Below are the code and all the weights of a small trained network. Each question names an input and a target symbol and asks about switching units off, where a switched-off unit gives its printed mean instead of its output.

import numpy as np


def w(rows, s, z=0):
    codes = np.array(rows[::2]) - 128.0
    scale = np.full(codes.shape[1], s)
    scale[-1] = z or s
    return codes * scale


def f(y):
    return np.maximum(y, 0)


def softmax(a):
    e = np.exp(a - a.max(-1, keepdims=True))
    return e / e.sum(-1, keepdims=True)


def log_softmax(a):
    a = a - a.max(-1, keepdims=True)
    return a - np.log(np.exp(a).sum(-1, keepdims=True))


def net(x, mask):
    ids = ['αγεζηθλξστ'.index(c) for c in x.split()]
    T = len(ids)
    res = E[ids] + P[:T]
    q, k, v = (res @ M[0].T for M in (Q, K, V))
    z = softmax(np.where(np.tri(T) > 0, q @ k.T / 3**0.5, -1e9)) @ v
    res = res + np.where(mask[0], z, O[0][:, -1]) @ O[0][:, :-1]
    y = f(res @ A[0][:, :-1].T + A[0][:, -1])
    res = res + np.where(mask[1:9], y, B[0][:, -1]) @ B[0][:, :-1]
    return log_softmax(res[-1] @ U[:, :-1].T + U[:, -1])


Q, K, V, O, A, B = {}, {}, {}, {}, {}, {}
E = w([
[103,114,127,81,125],'α',
[109,147,161,195,175],'γ',
[202,162,7,88,142],'ε',
[201,137,130,167,150],'ζ',
[72,160,117,55,166],'η',
[124,183,106,150,206],'θ',
[186,106,114,101,105],'λ',
[131,81,151,108,119],'ξ',
[76,119,160,74,147],'σ',
[134,100,137,101,90],'τ',
],0.015)
P = w([
[183,158,133,118,90],'0',
[205,112,155,57,227],'1',
[140,157,157,97,78],'2',
[152,108,42,192,224],'3',
[129,147,152,43,238],'4',
[137,158,156,96,78],'5',
[45,71,71,151,205],'6',
[98,173,143,29,245],'7',
[135,160,156,94,78],'8',
],0.012)
Q[0] = w([
[133,86,21,80,125],'H1',
[167,204,82,254,217],'H1',
[47,97,45,226,148],'H1',
],0.024)
K[0] = w([
[120,137,27,146,78],'H1',
[192,253,144,197,178],'H1',
[126,111,62,254,194],'H1',
],0.025)
V[0] = w([
[160,248,173,228,149],'H1',
[176,225,85,176,93],'H1',
[134,121,158,169,130],'H1',
],0.011)
O[0] = w([
[75,243,144,139,139,83],'H1',
[45,172,67,153,135,253],'H1',
[110,137,162,123,143,30],'H1',
],0.011,0.0042)
A[0] = w([
[117,109,141,146,194,2],'N1',
[108,120,161,131,150,225],'N2',
[137,118,142,106,120,76],'N3',
[152,142,135,189,35,59],'N4',
[85,108,97,148,82,58],'N5',
[93,109,165,139,2,55],'N6',
[103,163,167,59,50,26],'N7',
[74,100,223,140,61,78],'N8',
],0.027,0.0063)
B[0] = w([
[154,105,151,131,85,230],'N1',
[123,141,87,126,164,244],'N2',
[112,164,136,129,124,254],'N3',
[71,84,77,147,97,180],'N4',
[149,143,157,146,103,242],'N5',
[183,169,165,206,201,240],'N6',
[142,86,45,82,100,231],'N7',
[54,102,254,72,73,193],'N8',
],0.038,0.0046)
U = w([
[238,155,120,59,216,215],'α',
[64,170,79,86,243,253],'γ',
[144,212,108,124,27,75],'ε',
[23,187,103,139,115,106],'ζ',
[145,110,72,95,89,20],'η',
[47,254,150,139,180,39],'θ',
[83,98,72,152,93,92],'λ',
[98,106,129,165,165,149],'ξ',
[124,135,112,87,99,83],'σ',
[155,92,69,173,154,101],'τ',
],0.0087,0.0051)

Each question gives the input, a string of symbols that net reads in full, and the target symbol t.
The units are the heads (3 rows each of Q, K, V and O) and the neurons (one row each of A and B). Each row of codes is followed by its name. A weight is (code - 128) times the scale printed after its matrix; where a second scale follows, it is the last column's (O, A, B and U).
mask holds one flag per unit, heads first, then neurons. A switched-off unit (its flag False) gives its mean, the last column of its rows in O or B, instead of its output. The means were averaged over made-up inputs and are rounded, as every weight is.
A unit's drop is (log p(t) with every unit on - log p(t) with that unit switched off) / (log p(t) with every unit on - log p(t) with every unit switched off).
The circuit of an input: a set's keep is (log p(t) with only the set's units on - log p(t) with every unit switched off) / (log p(t) with every unit on - log p(t) with every unit switched off). Starting from all 9 units, units are removed one at a time, each time the one whose removal leaves the highest keep (on an exact tie, the one counted first), for as long as the keep stays at least 0.8.
circuit, biggest first: the units of the circuit, biggest drop first
k most important neurons: the k neurons with the biggest drops, biggest first
drop when u is switched off: that unit's drop, to one decimal
input τ γ α θ ζ η η, target θ: circuit, biggest first => [H1]
input θ α ε ε ξ, target α: 2 most important neurons => [N4, N8]
input λ θ θ σ ε η α γ, target α: circuit, biggest first => [N1, N2]
input ε τ ε ε σ α ξ, target ε: circuit, biggest first => [N5, H1]
input ε ζ τ ξ, target ε: circuit, biggest first => [H1, N5]
input τ λ η τ γ, target α: 3 most important neurons => [N1, N2, N4]
input τ α ξ τ σ, target α: 4 most important neurons => [N1, N4, N8, N2]
input ε η τ ε ε τ θ ζ γ, target ζ: 3 most important neurons => [N8, N6, N4]
input η α ζ θ τ ξ τ, target θ: 2 most important neurons => [N5, N7]
input ε α ε ε ε τ θ, target ε: 2 most important neurons => [N1, N5]
input ε θ ε θ, target ε: 2 most important neurons => [N1, N6]
input ε α ε τ, target ε: drop when N6 is switched off => 0.1
input α η τ θ σ η α, target θ: drop when N7 is switched off => 0.4
input σ η θ ε ε, target γ: drop when H1 is switched off => 0.5
